Below is a small trained network, with its code and all its weights. Each question gives an input and a class and asks what happens when units are switched off, that is, made to give their printed mean instead of their output.

import numpy as np


def w(rows, s, z=0):
    codes = np.array(rows[::2]) - 128.0
    scale = np.full(codes.shape[1], s)
    scale[-1] = z or s
    return codes * scale


def f(y):
    return y / 2 * (1 + np.tanh(0.7978845608 * (y + 0.044715 * y**3)))


def log_softmax(a):
    a = a - a.max(-1, keepdims=True)
    return a - np.log(np.exp(a).sum(-1, keepdims=True))


def net(x, mask):
    res = np.array(x, float).reshape(1, 4) / 4 @ E
    y = f(res @ A[0][:, :-1].T + A[0][:, -1])
    res = res + np.where(mask, y, B[0][:, -1]) @ B[0][:, :-1]
    return log_softmax(res[-1] @ U[:, :-1].T + U[:, -1])


A, B = {}, {}
E = w([
[115,74,243,44,171,146,92,187,2],'x0',
[111,90,212,255,72,94,163,80,128],'x1',
[32,154,73,95,130,73,175,56,36],'x2',
[111,207,51,173,101,227,7,73,74],'x3',
],0.0099)
A[0] = w([
[119,44,165,180,44,88,164,148,164,169],'neuron 0',
[75,71,127,97,151,54,218,98,75,170],'neuron 1',
[23,124,92,158,166,153,85,140,86,127],'neuron 2',
[156,170,2,177,93,191,101,57,230,173],'neuron 3',
[181,99,118,176,136,154,174,105,102,97],'neuron 4',
[168,83,183,70,133,159,133,205,160,216],'neuron 5',
[138,95,138,60,133,100,201,222,137,55],'neuron 6',
[146,113,140,91,97,25,187,30,169,204],'neuron 7',
[192,136,172,101,152,180,24,204,78,129],'neuron 8',
[155,43,119,89,129,154,115,113,39,188],'neuron 9',
[190,62,159,92,165,137,129,199,131,191],'neuron 10',
[17,165,93,118,111,113,92,7,35,226],'neuron 11',
[112,210,41,135,56,209,24,97,84,176],'neuron 12',
[162,77,147,11,170,191,127,161,79,253],'neuron 13',
[188,61,186,160,91,113,231,94,226,175],'neuron 14',
[138,115,126,122,105,217,198,107,78,153],'neuron 15',
],0.0088,0.0041)
B[0] = w([
[102,55,158,200,92,72,91,81,108,207],'neuron 0',
[38,129,178,98,119,62,247,208,140,208],'neuron 1',
[81,152,149,107,151,112,60,85,98,174],'neuron 2',
[201,254,4,135,27,236,148,54,70,245],'neuron 3',
[126,172,152,183,118,131,116,130,129,140],'neuron 4',
[189,73,129,127,133,108,147,169,127,209],'neuron 5',
[149,121,124,139,191,168,192,208,185,196],'neuron 6',
[78,140,92,139,55,47,218,124,143,201],'neuron 7',
[213,72,144,42,53,168,13,145,38,207],'neuron 8',
[131,128,192,63,124,166,76,207,129,181],'neuron 9',
[189,78,160,111,138,98,121,178,206,203],'neuron 10',
[29,202,163,86,149,229,128,165,34,244],'neuron 11',
[112,161,152,155,206,229,44,38,125,254],'neuron 12',
[171,77,157,40,169,184,107,177,181,222],'neuron 13',
[160,74,107,236,154,12,118,76,205,236],'neuron 14',
[100,133,187,123,127,124,109,104,84,142],'neuron 15',
],0.0079,0.017)
U = w([
[76,141,175,83,215,220,61,133,99,76],'0',
[234,51,183,43,100,176,65,207,115,121],'1',
[2,136,185,75,94,139,206,184,88,105],'2',
[164,79,149,65,198,128,203,215,195,36],'3',
[186,194,54,139,68,230,99,96,114,254],'4',
[151,72,165,234,115,68,134,128,166,161],'5',
[182,139,55,155,49,110,193,131,156,29],'6',
],0.0091,0.0022)

Each question gives the input, the list of numbers given to net, and the class t.
The units are the neurons (one row each of A and B). Each row of codes is followed by its name. A weight is (code - 128) times the scale printed after its matrix; where a second scale follows, it is the last column's (A, B and U).
mask holds one flag per neuron, in row order. A switched-off neuron (its flag False) gives its mean, the last column of its row in B, instead of its output. The means were averaged over made-up inputs and are rounded, as every weight is.
A unit's drop is (log p(t) with every unit on - log p(t) with that unit switched off) / (log p(t) with every unit on - log p(t) with every unit switched off).
The circuit of an input: a set's keep is (log p(t) with only the set's units on - log p(t) with every unit switched off) / (log p(t) with every unit on - log p(t) with every unit switched off). Starting from the 12 units with the biggest drops (on a tie, the unit counted first), units are removed one at a time, each time the one whose removal leaves the highest keep (on an exact tie, the one counted first), for as long as the keep stays at least 0.8.
circuit, biggest first: the units of the circuit, biggest drop first
k most important neurons: the k neurons with the biggest drops, biggest first
drop when u is switched off: that unit's drop, to one decimal
input [4,-4,8,-8], class 3: circuit, biggest first => [neuron 6]
input [-3,1,-7,0], class 6: circuit, biggest first => [neuron 12; neuron 3; neuron 11]
input [-8,-4,-1,-8], class 6: 2 most important neurons => [neuron 3; neuron 7]
input [-1,4,6,7], class 0: 2 most important neurons => [neuron 11; neuron 12]
input [2,2,-1,-2], class 5: circuit, biggest first => [neuron 11; neuron 8]
input [-7,1,-6,-4], class 5: 3 most important neurons => [neuron 14; neuron 0; neuron 11]
input [-6,7,-5,1], class 6: 3 most important neurons => [neuron 3; neuron 14; neuron 12]
input [-3,5,-8,2], class 5: 4 most important neurons => [neuron 14; neuron 11; neuron 0; neuron 12]
input [-4,1,2,-3], class 6: 4 most important neurons => [neuron 12; neuron 7; neuron 10; neuron 2]
input [6,-1,7,-8], class 3: 2 most important neurons => [neuron 6; neuron 13]
input [-1,-7,6,4], class 0: drop when neuron 11 is switched off => 0.1
input [4,-2,6,-6], class 3: drop when neuron 13 is switched off => 0.4
input [-5,0,6,-4], class 2: drop when neuron 1 is switched off => 0.9
input [1,-2,8,1], class 2: drop when neuron 1 is switched off => 0.7
input [-7,-2,0,-3], class 6: circuit, biggest first => [neuron 12]
